Each row has a class, written as a number after it.
[-21  15 -66  40 -22  30  22  22  -6 -44  38  14 -34  23  34  -3   5 -39
 -27  20   3  -3   2 -30 -33 -42  54  -2   3 -20 -50 -53 -16 -23 -35] | 7
[-57  31  26  20 -13  24 -23  -8   1 -47 -22 -10  14  15  42 -23  30 -53
  13  19 -22  33  -1  11 -64  -7 -22   2 -10 -21  -6   6  25  12 -41] | 6
[-57  25  77  13   2  -2  -9   1  22  -9 -41  -5   6  40  37   7  18 -27
  -1 -31 -17  29 -28  18 -51   8 -24  36 -27 -20  22  26 -14  26 -18] | 8
[-57   7  66  -1   6   9  11  -6  15 -19   0 -24 -16  21 -23   0  32 -64
  31   7 -23  30 -11  -1 -50  -3 -15  -3 -26  23  -4  56  -8  14 -12] | 4
[-68 -18  71  38 -11  -7 -15 -13  10 -40 -31 -15  15  19  48  -2  14 -31
  -4 -19 -28  55 -62  11 -56 -20   4  11 -11 -29  -6  16  -4  25 -32] | 5
[  -6   30  -35   27   28   21   49   62   12  -27   40  -71    4  -19
   46   31   71   -7  -33   13 -110  -17  -12  -10    0  -24  -15   24
    0  -88    7   22   52  -36  -23] | 1
[-77  66  50  36  25   6  -1  -2   6 -14  -9 -16   6  15   8  -8  25 -39
  25   5 -23   9 -13 -10 -16 -30 -11 -22 -11  -9  18   3 -21  36 -53] | 6
[-65  18  51  20   9  46  12 -13  54 -29 -19 -14  -9  46  -3  -9  14 -30
  -4   2 -35  25  -9   3 -36 -12 -23  31 -45 -49  -3  -3 -36  27 -46] | 0
[ -3  21 -32  11  30  25  38  45  21 -11  13 -67 -30 -14  28  39  47  -2
 -46  21 -75 -12 -19  10  11  -9 -36  35  -3 -89  -8   9   4 -32 -14] | 0
[  4  28 -35  25  41  16  25  29  31 -17  16 -49 -11   6 -14  44  44   9
 -69  30 -87 -12 -15  -4  20  -8 -18  20  -6 -78  -8   1 -22 -29  -8] | 0
[-45  -3  50  45 -23  -6   3   3  30 -20 -26  11   6  63  10 -14  32 -11
  14 -22 -42  23 -28  -2 -78  -3 -14   4 -14  -3   2  23  18  27 -33] | 1
[-34  19 -59  31  -4  34  38  23  -6 -55  42  14 -31  24  56  -6  -9 -51
 -16  21   5  -8   3 -22 -27 -46  55   8  -8 -27 -42 -56 -13 -21 -46] | 7
[-87  -7  59  15 -11  11   3  -9  26 -26 -74 -11  -8  14  22   6  -2 -27
  33   1  -9   5 -15  23 -23 -11 -35  38 -45 -75  -8 -13   6  42 -35] | 2
[  2  41 -18  33  17   6  35  28  23 -28  -4 -30  -6  -5  20  47  74  -5
 -43  24 -98 -11  -9  20  -8  15 -45  43  -7 -68  -3  10  38 -32 -23] | 8
[-22  10 -63  36  -6  31  20  33  -8 -38  30  18 -22  30  41  -5  -4 -16
  -4  26   2 -23   4 -27 -13 -29  16   0   7  -6 -48 -53  -8 -38 -26] | 6
[-16  26 -83  42  -7  49  11  29  -5 -40  29   2 -30  36  19  -5  14 -32
  -5  46  -6 -17  17 -37 -26 -35  25 -20   7  -1 -50 -54  -5 -44 -23] | 6
[  32   46  -20   19   22   22   65   22   43  -11    6  -41  -60   -2
    1   45  100   -7  -38   32 -114    6   -8   -3  -30  -14  -40   45
    1  -38    3   28    4  -50  -13] | 8
[-79  31  18  49 -25 -12  33  19   6 -43 -25   0 -17  24  38  13  15 -70
   3 -43 -20  28 -31  19 -59 -17   5  23 -15 -16 -15   2  -3  14 -75] | 8
[-15  49 -26 -11  33  20  10  30  15 -24  26 -64 -20  -6  23  37  72  -9
 -47  38 -85   3 -14  -8  -8   0 -31  30 -10 -76   4  33   9 -39  -9] | 4
[-21  31 -80  35  11  48  15  32  -2 -48  31  -4 -30  40  34  -5   1 -34
  -5  33   3 -14  15 -31 -18 -39  34 -13   1  -5 -38 -54 -15 -40 -34] | 6
[-75  32  44   5  15  18  -5 -19  31 -44 -11 -16 -16  61  18  -9  -1 -38
   2  -8  -8  36 -23  -7 -53  -6  -5  18 -49 -41  23 -14 -34  18 -44] | 4
[-76  12  88  21  18  15 -13  -6  25  -8 -28 -25  -3  48  24  -1  -5 -45
   1  -7 -21  28 -45  11 -55 -18   8   0 -25 -24   9  12 -35  28 -15] | 7
[-18   2 -73  41  -8  43   7  18  -4 -64  21   2 -34  31  47   5  10 -42
 -10  29  -1   5  -3 -18 -40 -37  44  -4   3 -19 -55 -35  -1 -33 -29] | 5
[   7   60  -19   13   23   21   39   40    5   -9   39  -64  -37  -23
   48   41   72  -27  -41   26 -100   -4  -25    7  -14  -14  -21   18
    6  -61   21   35   33  -35  -19] | 5
[-38  23 -63  24  -8  23  35  39 -16 -47  11  16 -39  34  46   7   4 -46
 -13  20   6 -24   2 -20 -29 -31  22  12 -12 -15 -37 -40 -16 -27 -36] | 2
[-22  44 -66  45 -11  44   1  22 -10 -42  19   1 -22  21  35  -8  21 -28
 -19  30   4 -12  11 -35 -27 -27  14 -11  -4 -13 -41 -51 -23 -39 -31] | 6
[-75  -2  59   1   9 -20  -1   6  -1 -11 -28 -17   2  60  30  -9 -30 -30
  29 -10 -29  30 -36   7 -30 -22  -8  27  -5 -30  10   5   9  51 -20] | 3
[-23  12 -78  42 -14  20  11  38  -2 -44  24   3  -8  38  34  -1   4 -18
  -1  13 -15 -21   6 -32 -26 -39  40  -4  -7 -13 -44 -39   5 -16 -35] | 1
[-73  34  44  45 -25   8  14   2   0 -15 -30 -52   0   0  -8   1  17 -69
  20 -12 -49  25 -11  15 -20  -5 -30   2 -26 -27   5   7  21  22 -54] | 3
[-12  25 -67  28  -1  43   3  24  -3 -38  26  -5 -41  29  36   6  18 -26
  -5  34  -2  -4   7 -29 -25 -38  33  -3   5 -34 -43 -44  -7 -19 -19] | 5
[-16  53 -48   5  24  27  17  47   8 -28  32 -34  -3   3  68  21  50  -7
 -31  51 -89 -27  -6  14 -11  -3 -36  30  12 -70   3  15  68 -37 -30] | 6
[-22  16 -69  36   3  32  10  29  -2 -65  32 -15 -34  36  45  11  12 -51
 -19  29 -12   9 -10 -23 -40 -45  57  -4  -1  -6 -51 -30 -12 -32 -32] | 5
[-34  30 -67  28 -10   9  25  19 -13 -57  45   5 -22  15  26   1   3 -70
 -20  39  -8  -4   3 -31 -32 -52  62 -13   0   0 -53 -53 -18 -21 -39] | 7
[-53  -9  75   7 -12 -13  19 -31  17 -39   6  30   0  -3  44 -10  28 -42
  19  -7 -30  28 -32   5 -56 -24 -15  24  -8   2   5  58  13  26 -34] | 5
[-13   1 -65  37 -18  31  10  25  -5 -56  29  10 -25  22  47   1  13 -28
 -16  18  10   6  -1 -28 -23 -35  51   7   0  -5 -59 -36 -10 -28 -31] | 5
[-24   5 -74  42  -3  39  10  26 -35 -49  39  -8 -14  24  28  -7 -14 -47
   0  27 -19  -3  13 -30   1 -37  25  -4  11 -12 -46 -45  -2 -25 -32] | 3
[   0   43  -34   14   23   13   51   49   28  -11   39  -60   -8    2
   20   29   59   -4  -26   18 -113  -23  -11   -4  -12  -19  -15   18
   -7  -59   21   22   51  -29  -27] | 1
[-82  35  46  27   3   6  50   3  23 -17 -25  -2 -34  36  17  16 -12 -40
  36   0 -33  -3 -31  30 -10  -3 -16  30 -62 -11   4  13  -2  32 -73] | 4
[  5  39 -16  16  24  25  45  67  25  -3   9 -43 -49  24  20  41  78   0
 -50  14 -95 -12 -17   6 -17   8 -42  37   9 -46   1  32   6 -47 -21] | 2
[-14   7 -80  44  -2  36   8  20  -4 -52  13  27 -29  58  16  12  11 -35
 -14  32 -15  -1   9 -31 -39 -37  39   2   8  -4 -60 -46 -21 -30 -14] | 8
[ -20    6 -103   42   -4   24   16   27   -9  -63    9   14  -10   48
   40   -4   -2  -31    0   22   -6  -10   18  -31  -34  -46   48  -15
   -3  -32  -42  -52   11  -28  -32] | 1
[-20   2 -79  27 -12  24  19  21  -4 -51  26  28 -28  51  48   5   1 -33
  -4  33 -16   5   4 -28 -34 -49  50  20   4  -2 -42 -44  11 -14 -30] | 8
[-60 -13  77  15  -9   4  12  10   4   5   5 -26 -34  50  35 -22 -20 -31
  36 -33 -34  29 -52  -2 -51 -18 -38  29   1   7   9  -3 -23  21 -29] | 3
[-16  36 -12  -5  43   0  57  52  -2 -31  24 -49 -11 -20  42  32  59 -19
 -47  11 -70 -16 -19   7  -1 -11 -20  34   2 -64  13  35  18 -33 -19] | 2
[-33  24 -81  26   2  30  -1  15 -14 -51  29   2 -35  40  27   5  15 -29
 -23  28   7   5  -2 -44 -26 -32  37 -11  -7 -20 -37 -33 -33 -35 -28] | 4
[-46 -30  80  43  -8  21 -12 -13  25 -21 -11 -21  -6  11  30   9  10 -31
  18 -14 -43  36 -35  12 -31  -6 -25  12 -15 -40  14  12  10  17 -19] | 5
[-77  -6  24   8  18   0  10  -6  23 -41   7 -20  -9  68  15  -8 -31 -61
   3  -2 -32  25 -45  14 -74 -28   6  -5 -12 -31  16  -9   5  28 -35] | 0
[   9   43  -19    5   27    9   41   41   32  -28   28  -52    1    4
    1   28   78  -11  -45   25 -111  -17   -7  -13  -34  -10  -24   26
  -11  -45  -10   34   10  -44   -1] | 1
[-83  63  65  21  42   0  12   4  27 -29 -11 -35  10  20  27   4  13 -39
  11   0  -9 -15 -16  -1 -18 -13 -19   6 -42 -35  28   2 -15  19 -35] | 6
[-47  34  58  27   2   5  10  19  28 -16 -28 -33 -21  32  33  20  41 -56
  29   1 -48  24  -7  11 -36   3 -45  36 -27 -26  13 -12  12  13 -35] | 8
[ -1  56   4  -2  20  12  56  66  -1   6  21 -75 -30 -30  29  33  83  -9
 -44   4 -85  -4 -17  -2   3  -7 -34  39   2 -73  25  28  18 -20 -15] | 2
[ 20  40 -11  44  42  47  27  55  27  -4  21 -90 -31   8   2  32  72   4
 -41  19 -99   4 -17   5  -6   2 -29   3  13 -47  12  15  16 -49 -14] | 6
[-32   0 -86  27 -13  26  22  30 -24 -44  34  -6 -34  45  36 -11 -22 -42
  12  27  -3  -7   5 -31 -19 -48  38   2  11  -7 -45 -49  19 -18 -32] | 3
[ 17  42 -19  19  50  41  27  47   6 -20  27 -65 -31   5  45  26  52  -5
 -36  31 -91  -5 -17  11 -20  -9 -28  20  17 -61  15  28  27 -36  -7] | 6
[-50   2  51  23  -2  26 -22  25   3 -26 -10 -42  21  27  18 -10  15 -46
   0 -39 -29  25 -19  -8 -69  -3 -19   1 -14 -42 -13   4 -33  -3  -1] | 1
[-81  -3  33   4   9  27  20   1  41 -33  -7 -28 -20  51   9  -7 -15 -51
  13  -6 -12  12 -23   6 -58 -25 -10  18 -31 -65  -6 -20  -8  26 -30] | 0
[-85  -4  57  15 -12 -22 -18   2  19 -18 -20 -30  -9  27  13  -1  -8 -37
  -7 -47  24  21 -45  -2 -60 -17  -4  10 -16 -46  -4   8 -38  44 -17] | 0
[-12   1 -87  35  -8  27  18  34  -9 -44  44   4 -19  38  17  -3   8 -32
 -26  30   1   4   9 -36 -10 -37  49 -11   6   2 -50 -47 -14 -21 -32] | 0
[-47  27  35  18  23  31 -29  29   4 -14 -11 -46 -16  31  30  16   3 -50
  -6  -5 -29   5 -14  21 -30  11 -44  17 -16 -57  -6   7 -36  16 -13] | 0
[  -2   20   -6   12   31    1   53   37   12  -20   26  -61  -19   -8
   21   28   45  -14  -28   21 -101   -2  -21   -1   14  -13  -36   44
    3  -33   -2   26   12  -39  -22] | 3
[-32   0 -87  27  -6  27  22  20   6 -68  28   7 -29  45  29  -1  -2 -50
 -27  33   4  -8   1 -25 -39 -33  28   3  -9 -14 -61 -52 -23 -38 -34] | 0
[-19  14 -70  43   1  15   4  23 -14 -54  20  -6 -30  25  52  10  23 -37
 -10  31  -5  15  -9 -30 -23 -47  48 -15  14 -20 -39 -40   1 -23 -32] | 5
[-52   2 -72  31 -10  41   5  30 -28 -51  40 -27 -10  31  44 -15 -10 -56
   5  27 -15   6   1 -38 -15 -51  33  -4   8 -20 -44 -52  13 -26 -35] | 3
[-67  -2  65  19   8  11  -9  18 -21 -16 -20 -48 -11  47  48 -11  -8 -56
  10 -31 -22  46 -42   0 -63 -20  -7  12   0 -32  12  31  -3  29  -3] | 3
[ -3  29 -19  24  20  19  32  47  17 -17  29 -58 -18 -25  43  32  59   4
 -40  19 -89 -17 -25   8  -1  -6 -42  31  13 -63  -3  22  26 -47 -22] | 6
[-13  28 -20  12  42  35  34  52  18 -24  33 -63 -18  17  48  30  42 -12
 -60  20 -86  -6 -31  13 -14  -6 -20  38  -7 -77   3  26  13 -26 -18] | 0
